Here is a tiny trained network, its code and every weight. The questions are about switching its units off for an input and a class, where a switched-off unit gives its printed mean instead of its output.

import numpy as np


def w(rows, s, z=0):
    codes = np.array(rows[::2]) - 128.0
    scale = np.full(codes.shape[1], s)
    scale[-1] = z or s
    return codes * scale


def f(y):
    return np.maximum(y, 0)


def log_softmax(a):
    a = a - a.max(-1, keepdims=True)
    return a - np.log(np.exp(a).sum(-1, keepdims=True))


def net(x, mask):
    res = np.array(x, float).reshape(1, 6) / 4 @ E
    y = f(res @ A[0][:, :-1].T + A[0][:, -1])
    res = res + np.where(mask, y, B[0][:, -1]) @ B[0][:, :-1]
    return log_softmax(res[-1] @ U[:, :-1].T + U[:, -1])


A, B = {}, {}
E = w([
[128,128,126],'x0',
[127,129,127],'x1',
[148,245,230],'x2',
[129,128,128],'x3',
[140,21,231],'x4',
[1,146,145],'x5',
],0.0092)
A[0] = w([
[164,174,129,128],'N0',
[153,118,138,105],'N1',
[172,122,162,62],'N2',
[124,150,152,126],'N3',
[57,192,70,160],'N4',
[178,156,86,169],'N5',
[88,114,106,85],'N6',
[67,96,180,56],'N7',
[154,132,153,90],'N8',
[162,146,100,154],'N9',
[183,168,70,177],'N10',
[161,99,132,56],'N11',
[125,133,159,87],'N12',
[102,132,109,82],'N13',
[142,99,121,150],'N14',
[105,127,106,110],'N15',
[115,75,74,229],'N16',
[66,167,110,54],'N17',
[79,134,98,62],'N18',
[131,150,134,119],'N19',
[109,169,123,2],'N20',
[171,159,83,172],'N21',
[136,117,121,87],'N22',
[182,149,91,166],'N23',
[90,151,94,63],'N24',
[58,86,190,30],'N25',
[122,158,136,79],'N26',
[156,224,226,152],'N27',
[252,205,29,148],'N28',
[78,158,102,138],'N29',
[155,122,115,151],'N30',
[159,111,140,7],'N31',
[191,101,157,68],'N32',
[120,121,133,209],'N33',
[184,107,150,109],'N34',
[116,139,115,71],'N35',
[65,187,93,138],'N36',
[158,107,148,150],'N37',
[123,166,129,82],'N38',
[231,57,179,112],'N39',
[154,147,123,133],'N40',
[153,139,106,66],'N41',
[117,86,84,207],'N42',
[96,178,131,8],'N43',
[36,76,206,28],'N44',
[108,139,108,71],'N45',
[115,128,130,18],'N46',
[200,87,147,107],'N47',
],0.016,0.0054)
B[0] = w([
[166,143,144,168],'N0',
[140,122,118,141],'N1',
[175,133,138,151],'N2',
[128,159,129,150],'N3',
[105,159,18,213],'N4',
[109,145,177,185],'N5',
[97,145,115,151],'N6',
[102,178,194,168],'N7',
[157,122,143,144],'N8',
[118,136,160,166],'N9',
[79,156,173,201],'N10',
[141,103,124,147],'N11',
[149,155,145,142],'N12',
[122,133,112,142],'N13',
[128,96,144,157],'N14',
[105,128,105,146],'N15',
[35,66,107,210],'N16',
[137,154,88,166],'N17',
[117,139,98,155],'N18',
[125,148,126,144],'N19',
[123,160,105,144],'N20',
[85,150,161,186],'N21',
[123,121,129,133],'N22',
[115,132,182,182],'N23',
[109,102,81,157],'N24',
[96,160,221,174],'N25',
[124,161,127,144],'N26',
[232,253,161,230],'N27',
[79,188,254,253],'N28',
[90,128,66,172],'N29',
[134,104,147,153],'N30',
[144,110,129,136],'N31',
[172,109,110,163],'N32',
[132,119,132,155],'N33',
[177,98,126,163],'N34',
[129,123,116,135],'N35',
[98,178,51,194],'N36',
[155,92,124,158],'N37',
[111,151,113,150],'N38',
[200,23,111,210],'N39',
[145,122,155,150],'N40',
[113,140,143,143],'N41',
[56,92,118,194],'N42',
[120,161,110,152],'N43',
[75,184,235,191],'N44',
[126,127,108,141],'N45',
[122,134,106,128],'N46',
[164,68,112,178],'N47',
],0.05,0.016)
U = w([
[64,123,126,239],'0',
[168,212,124,204],'1',
[133,49,69,36],'2',
[254,164,67,90],'3',
[87,136,8,144],'4',
[184,225,14,3],'5',
],0.0083,0.0048)

Each question gives the input, the list of numbers given to net, and the class t.
The units are the neurons (one row each of A and B). Each row of codes is followed by its name. A weight is (code - 128) times the scale printed after its matrix; where a second scale follows, it is the last column's (A, B and U).
mask holds one flag per neuron, in row order. A switched-off neuron (its flag False) gives its mean, the last column of its row in B, instead of its output. The means were averaged over made-up inputs and are rounded, as every weight is.
A unit's drop is (log p(t) with every unit on - log p(t) with that unit switched off) / (log p(t) with every unit on - log p(t) with every unit switched off).
The circuit of an input: a set's keep is (log p(t) with only the set's units on - log p(t) with every unit switched off) / (log p(t) with every unit on - log p(t) with every unit switched off). Starting from the 12 units with the biggest drops (on a tie, the unit counted first), units are removed one at a time, each time the one whose removal leaves the highest keep (on an exact tie, the one counted first), for as long as the keep stays at least 0.8.
circuit, biggest first: the units of the circuit, biggest drop first
unit that matters most: the unit with the biggest drop
k most important neurons: the k neurons with the biggest drops, biggest first
drop of u: that unit's drop, to one decimal
input [-3,5,1,6,-6,8], class 5: unit that matters most -> N16
input [7,-5,-4,5,7,0], class 2: circuit, biggest first -> [N39; N28]
input [-2,8,0,2,-8,-1], class 0: 2 most important neurons -> [N27; N28]
input [4,5,-6,1,6,0], class 2: circuit, biggest first -> [N28; N39]
input [-2,-6,7,-8,8,0], class 3: circuit, biggest first -> [N39; N28]
input [1,-5,-5,-1,0,-8], class 0: 2 most important neurons -> [N28; N10]
input [4,-4,-1,1,-6,1], class 4: 2 most important neurons -> [N4; N27]
input [6,7,1,-5,3,7], class 1: 2 most important neurons -> [N16; N42]
input [0,2,5,3,-8,1], class 5: 2 most important neurons -> [N4; N36]
input [-2,4,7,5,6,0], class 3: 2 most important neurons -> [N28; N39]
input [4,0,1,0,7,6], class 1: drop of N16 -> 1.4
input [-3,2,7,1,-2,8], class 5: drop of N22 -> 0.0
input [8,5,-1,-3,-2,7], class 4: drop of N27 -> 0.1
input [3,-4,-5,1,-7,-1], class 0: drop of N28 -> 0.3
input [3,-7,2,0,1,-8], class 3: unit that matters most -> N39
